Here is a tiny trained network, its code and every weight. The questions are about switching its units off for an input and a target symbol, where a switched-off unit gives its printed mean instead of its output.

import numpy as np


def w(rows, s, z=0):
    codes = np.array(rows[::2]) - 128.0
    scale = np.full(codes.shape[1], s)
    scale[-1] = z or s
    return codes * scale


def f(y):
    return np.maximum(y, 0)


def softmax(a):
    e = np.exp(a - a.max(-1, keepdims=True))
    return e / e.sum(-1, keepdims=True)


def log_softmax(a):
    a = a - a.max(-1, keepdims=True)
    return a - np.log(np.exp(a).sum(-1, keepdims=True))


def net(x, mask):
    ids = ['αημξπσφψω'.index(c) for c in x.split()]
    T = len(ids)
    res = E[ids] + P[:T]
    u = 0
    for l in range(3):
        r = res
        for j in range(3):
            rows = slice(2 * j, 2 * j + 2)
            q, k, v = (r @ M[l][rows].T for M in (Q, K, V))
            z = softmax(np.where(np.tri(T) > 0, q @ k.T / 2**0.5, -1e9)) @ v
            o = O[l][rows]
            res = res + np.where(mask[u + j], z, o[:, -1]) @ o[:, :-1]
        u += 3
        y = f(res @ A[l][:, :-1].T + A[l][:, -1])
        res = res + np.where(mask[u : u + 8], y, B[l][:, -1]) @ B[l][:, :-1]
        u += 8
    return log_softmax(res[-1] @ U[:, :-1].T + U[:, -1])


Q, K, V, O, A, B = {}, {}, {}, {}, {}, {}
E = w([
[121,226,172,161,93,80,200],'α',
[126,240,39,18,118,178,6],'η',
[84,66,178,149,145,148,115],'μ',
[174,182,98,41,145,243,165],'ξ',
[80,106,65,167,117,114,124],'π',
[117,149,140,149,181,125,188],'σ',
[161,151,219,66,113,61,196],'φ',
[158,100,63,3,133,147,181],'ψ',
[220,104,101,166,51,160,118],'ω',
],0.019)
P = w([
[90,49,92,2,102,76,13],'0',
[63,87,121,94,58,120,104],'1',
[74,99,128,111,70,134,111],'2',
[83,105,134,131,78,144,126],'3',
[92,110,144,144,90,143,135],'4',
[109,110,148,150,105,146,138],'5',
[128,110,143,151,124,142,137],'6',
[145,110,141,153,143,136,141],'7',
[161,109,139,170,151,133,154],'8',
[181,111,131,172,172,131,180],'9',
[161,137,157,199,142,158,170],'10',
],0.0077)
Q[0] = w([
[211,144,169,15,56,165,95],'0.h0',
[81,54,113,204,253,119,125],'0.h0',
[57,165,177,229,179,99,135],'0.h1',
[124,83,148,221,119,46,152],'0.h1',
[163,177,175,169,120,64,184],'0.h2',
[84,138,209,63,137,48,119],'0.h2',
],0.015)
K[0] = w([
[121,213,160,108,207,133,128],'0.h0',
[153,2,90,148,90,155,125],'0.h0',
[216,156,117,213,113,147,98],'0.h1',
[190,111,170,193,89,36,71],'0.h1',
[128,242,144,113,203,106,175],'0.h2',
[38,122,134,92,166,106,134],'0.h2',
],0.015)
V[0] = w([
[126,136,135,151,111,105,90],'0.h0',
[255,154,144,165,72,146,106],'0.h0',
[218,80,157,150,24,165,69],'0.h1',
[150,115,124,142,153,128,122],'0.h1',
[10,200,148,63,207,90,143],'0.h2',
[120,144,119,123,173,131,180],'0.h2',
],0.006)
O[0] = w([
[134,132,139,117,128,138,146,202],'0.h0',
[115,143,157,174,65,152,255,115],'0.h0',
[201,108,116,90,56,116,211,226],'0.h1',
[132,147,133,134,122,119,129,5],'0.h1',
[76,45,41,151,113,238,113,61],'0.h2',
[101,133,125,142,100,166,126,20],'0.h2',
],0.0043,0.0013)
A[0] = w([
[107,186,80,154,125,88,145,201],'0.n0',
[169,77,163,154,107,163,111,71],'0.n1',
[102,145,85,114,190,92,96,142],'0.n2',
[141,165,96,164,104,150,63,111],'0.n3',
[81,97,79,115,162,10,119,183],'0.n4',
[144,106,151,112,78,114,93,80],'0.n5',
[109,100,97,195,133,102,96,16],'0.n6',
[163,172,169,122,78,165,145,1],'0.n7',
],0.011,0.0018)
B[0] = w([
[191,118,108,116,40,254,147,219],'0.n0',
[127,62,171,211,117,72,78,163],'0.n1',
[157,140,170,145,77,162,221,245],'0.n2',
[226,18,124,138,111,141,243,255],'0.n3',
[108,170,163,229,53,239,168,187],'0.n4',
[59,165,75,164,168,106,126,167],'0.n5',
[89,108,15,89,132,191,57,160],'0.n6',
[151,122,113,125,167,149,17,210],'0.n7',
],0.0065,0.0059)
Q[1] = w([
[103,158,54,151,184,1,161],'1.h0',
[145,176,203,95,111,109,186],'1.h0',
[162,136,218,114,84,149,136],'1.h1',
[124,143,157,175,100,144,71],'1.h1',
[188,167,120,76,82,85,30],'1.h2',
[123,83,235,85,158,159,1],'1.h2',
],0.015)
K[1] = w([
[63,55,71,125,100,168,35],'1.h0',
[164,129,109,169,160,84,147],'1.h0',
[208,142,141,129,186,104,187],'1.h1',
[102,157,122,123,140,147,112],'1.h1',
[107,176,78,25,169,145,52],'1.h2',
[31,110,217,5,160,210,122],'1.h2',
],0.015)
V[1] = w([
[129,113,75,195,69,89,64],'1.h0',
[139,216,126,73,179,117,12],'1.h0',
[142,130,172,100,137,166,253],'1.h1',
[179,241,190,116,36,142,67],'1.h1',
[124,125,126,142,156,177,95],'1.h2',
[69,205,103,138,135,156,157],'1.h2',
],0.0079)
O[1] = w([
[105,140,150,224,94,211,108,76],'1.h0',
[158,86,4,191,180,222,132,11],'1.h0',
[207,68,129,103,211,43,152,250],'1.h1',
[129,149,169,230,181,179,72,253],'1.h1',
[143,130,92,169,145,144,116,173],'1.h2',
[104,192,67,158,121,83,172,141],'1.h2',
],0.0046,0.0051)
A[1] = w([
[45,84,109,105,249,170,68,163],'1.n0',
[142,193,66,49,100,148,109,24],'1.n1',
[94,49,205,152,126,190,219,247],'1.n2',
[82,140,155,79,190,217,255,50],'1.n3',
[140,162,162,151,169,93,226,141],'1.n4',
[89,105,196,66,135,134,153,165],'1.n5',
[26,163,109,72,213,148,189,52],'1.n6',
[81,205,90,116,214,106,82,2],'1.n7',
],0.0074,0.0018)
B[1] = w([
[99,123,237,171,98,84,86,170],'1.n0',
[127,69,161,130,146,175,121,237],'1.n1',
[205,141,61,167,193,146,191,254],'1.n2',
[50,125,127,128,128,123,13,218],'1.n3',
[134,164,175,103,95,138,78,200],'1.n4',
[107,155,160,105,121,58,158,180],'1.n5',
[163,163,12,128,162,106,137,159],'1.n6',
[126,98,129,99,121,111,218,132],'1.n7',
],0.011,0.0065)
Q[2] = w([
[130,56,42,142,40,71,118],'2.h0',
[126,113,106,132,178,98,120],'2.h0',
[164,67,144,114,70,48,51],'2.h1',
[68,57,47,117,71,131,123],'2.h1',
[218,157,130,195,174,65,102],'2.h2',
[165,96,174,2,129,197,19],'2.h2',
],0.012)
K[2] = w([
[10,93,84,120,103,127,120],'2.h0',
[123,163,122,124,135,153,102],'2.h0',
[124,19,150,131,115,107,163],'2.h1',
[39,104,91,121,91,152,169],'2.h1',
[147,167,170,133,244,83,65],'2.h2',
[175,82,89,99,29,45,46],'2.h2',
],0.014)
V[2] = w([
[204,68,75,168,101,33,114],'2.h0',
[123,69,170,148,210,150,245],'2.h0',
[90,138,188,81,191,188,146],'2.h1',
[72,123,173,170,136,97,98],'2.h1',
[117,178,161,90,167,178,144],'2.h2',
[127,157,118,174,166,139,83],'2.h2',
],0.012)
O[2] = w([
[72,104,40,161,86,172,155,76],'2.h0',
[82,110,122,107,68,79,2,184],'2.h0',
[125,133,82,163,119,86,69,56],'2.h1',
[66,122,59,73,80,128,60,6],'2.h1',
[145,142,79,96,139,125,60,117],'2.h2',
[125,153,96,138,129,69,127,227],'2.h2',
],0.0074,0.0025)
A[2] = w([
[84,248,150,129,101,134,128,3],'2.n0',
[58,113,112,53,204,167,103,49],'2.n1',
[115,108,111,132,87,139,94,57],'2.n2',
[90,77,131,98,234,117,114,62],'2.n3',
[85,91,130,161,161,68,159,124],'2.n4',
[42,145,121,120,168,84,151,168],'2.n5',
[192,106,92,57,119,84,166,118],'2.n6',
[112,145,174,89,138,62,129,70],'2.n7',
],0.012,0.0035)
B[2] = w([
[85,164,78,98,16,154,66,206],'2.n0',
[98,187,215,182,164,217,148,196],'2.n1',
[125,63,138,159,204,131,143,177],'2.n2',
[7,136,129,147,112,183,145,198],'2.n3',
[131,147,149,100,67,186,28,183],'2.n4',
[195,70,52,141,194,60,85,203],'2.n5',
[36,92,106,69,185,99,147,253],'2.n6',
[235,110,87,156,59,77,220,209],'2.n7',
],0.011,0.0062)
U = w([
[197,163,219,166,155,136,138,123],'α',
[83,43,146,132,75,155,101,155],'η',
[122,176,179,74,43,170,121,159],'μ',
[113,87,67,164,81,214,212,1],'ξ',
[109,115,133,45,93,102,197,223],'π',
[195,81,132,2,129,238,112,121],'σ',
[130,178,234,123,143,165,120,122],'φ',
[56,115,160,84,138,135,193,201],'ψ',
[159,183,60,116,205,159,108,139],'ω',
],0.0064,0.003)

Each question gives the input, a string of symbols that net reads in full, and the target symbol t.
The units are the heads (2 rows each of Q, K, V and O) and the neurons (one row each of A and B). Each row of codes is followed by its name. A weight is (code - 128) times the scale printed after its matrix; where a second scale follows, it is the last column's (O, A, B and U).
mask holds one flag per unit, layer by layer, with each layer's heads first. A switched-off unit (its flag False) gives its mean, the last column of its rows in O or B, instead of its output. The means were averaged over made-up inputs and are rounded, as every weight is.
A unit's drop is (log p(t) with every unit on - log p(t) with that unit switched off) / (log p(t) with every unit on - log p(t) with every unit switched off).
The circuit of an input: a set's keep is (log p(t) with only the set's units on - log p(t) with every unit switched off) / (log p(t) with every unit on - log p(t) with every unit switched off). Starting from the 12 units with the biggest drops (on a tie, the unit counted first), units are removed one at a time, each time the one whose removal leaves the highest keep (on an exact tie, the one counted first), for as long as the keep stays at least 0.8.
units of the circuit, in order: the units of the circuit, biggest drop first
k most important neurons: the k neurons with the biggest drops, biggest first
top k neurons in layer l: the k neurons of layer l with the biggest drops, biggest first
which heads matter: for each layer, one digit per head in row order, 1 if its drop is at least 0.15 and else 0, layers parted by /
input μ π π η μ α ω ξ π η, target μ: 2 most important neurons -> (1.n2; 0.n7)
input η ω π ξ η μ η η ψ, target α: which heads matter -> 001 / 110 / 010
input η μ π μ φ ω σ σ σ σ η, target π: which heads matter -> 000 / 100 / 000
input π π ξ, target φ: which heads matter -> 000 / 000 / 000
input φ σ ξ π π ω σ, target ξ: 2 most important neurons -> (0.n3; 1.n3)
input ψ φ μ ψ α φ α σ ω φ, target ξ: units of the circuit, in order -> (0.h2; 2.h0)
input μ η σ η φ π η φ ω μ η, target η: units of the circuit, in order -> (1.n2; 2.h0)
input ω ξ σ σ η ξ, target α: units of the circuit, in order -> (2.h1; 0.h2)
input ω σ ψ η η ψ φ μ ξ, target η: units of the circuit, in order -> (1.n2; 2.h0; 1.n3)
input η ξ η η σ π α, target μ: units of the circuit, in order -> (2.n0; 1.n4)
input α ω σ σ σ α, target π: units of the circuit, in order -> (1.h0; 1.h1; 0.h1; 2.n7)
input α η α α μ φ, target π: units of the circuit, in order -> (2.n7; 1.n5; 2.n6)
input μ α ω μ, target ξ: 2 most important neurons -> (1.n2; 0.n7)
input η η ω η α π η, target μ: units of the circuit, in order -> (1.h0; 2.n0)
input μ ψ ω φ α σ σ, target π: top 2 neurons in layer 1 -> (1.n5; 1.n2)
input η μ η ω μ η, target η: which heads matter -> 110 / 101 / 100
input η η μ ξ ξ φ μ ψ φ η ξ, target φ: 3 most important neurons -> (2.n1; 1.n2; 1.n3)
input μ η φ η φ ψ ξ ω η η μ, target α: which heads matter -> 101 / 010 / 010
input η σ ω σ σ ξ ψ η η, target α: which heads matter -> 001 / 010 / 011
input π ω η η μ α μ α, target η: 4 most important neurons -> (1.n2; 0.n1; 0.n7; 0.n2)
input μ ω φ σ ξ ξ π, target ω: most important neuron -> (1.n2)
input η η η ω ψ η η ψ, target α: 3 most important neurons -> (0.n3; 0.n4; 0.n0)
input σ η η α σ η ω α α σ σ, target π: 2 most important neurons -> (1.n2; 1.n5)
input σ μ ω η σ φ μ σ, target η: top 3 neurons in layer 0 -> (0.n1; 0.n3; 0.n6)
input σ ω σ μ σ, target η: 3 most important neurons -> (1.n3; 0.n1; 1.n4)
input ξ μ η μ ω π φ, target μ: 2 most important neurons -> (1.n2; 0.n3)
input ψ η σ σ σ η η μ, target η: top 3 neurons in layer 2 -> (2.n4; 2.n3; 2.n5)
input η η φ φ ω ψ ξ μ α, target η: top neuron in layer 1 -> (1.n2)
input π φ η ψ μ μ ψ ω σ, target ξ: which heads matter -> 001 / 000 / 100
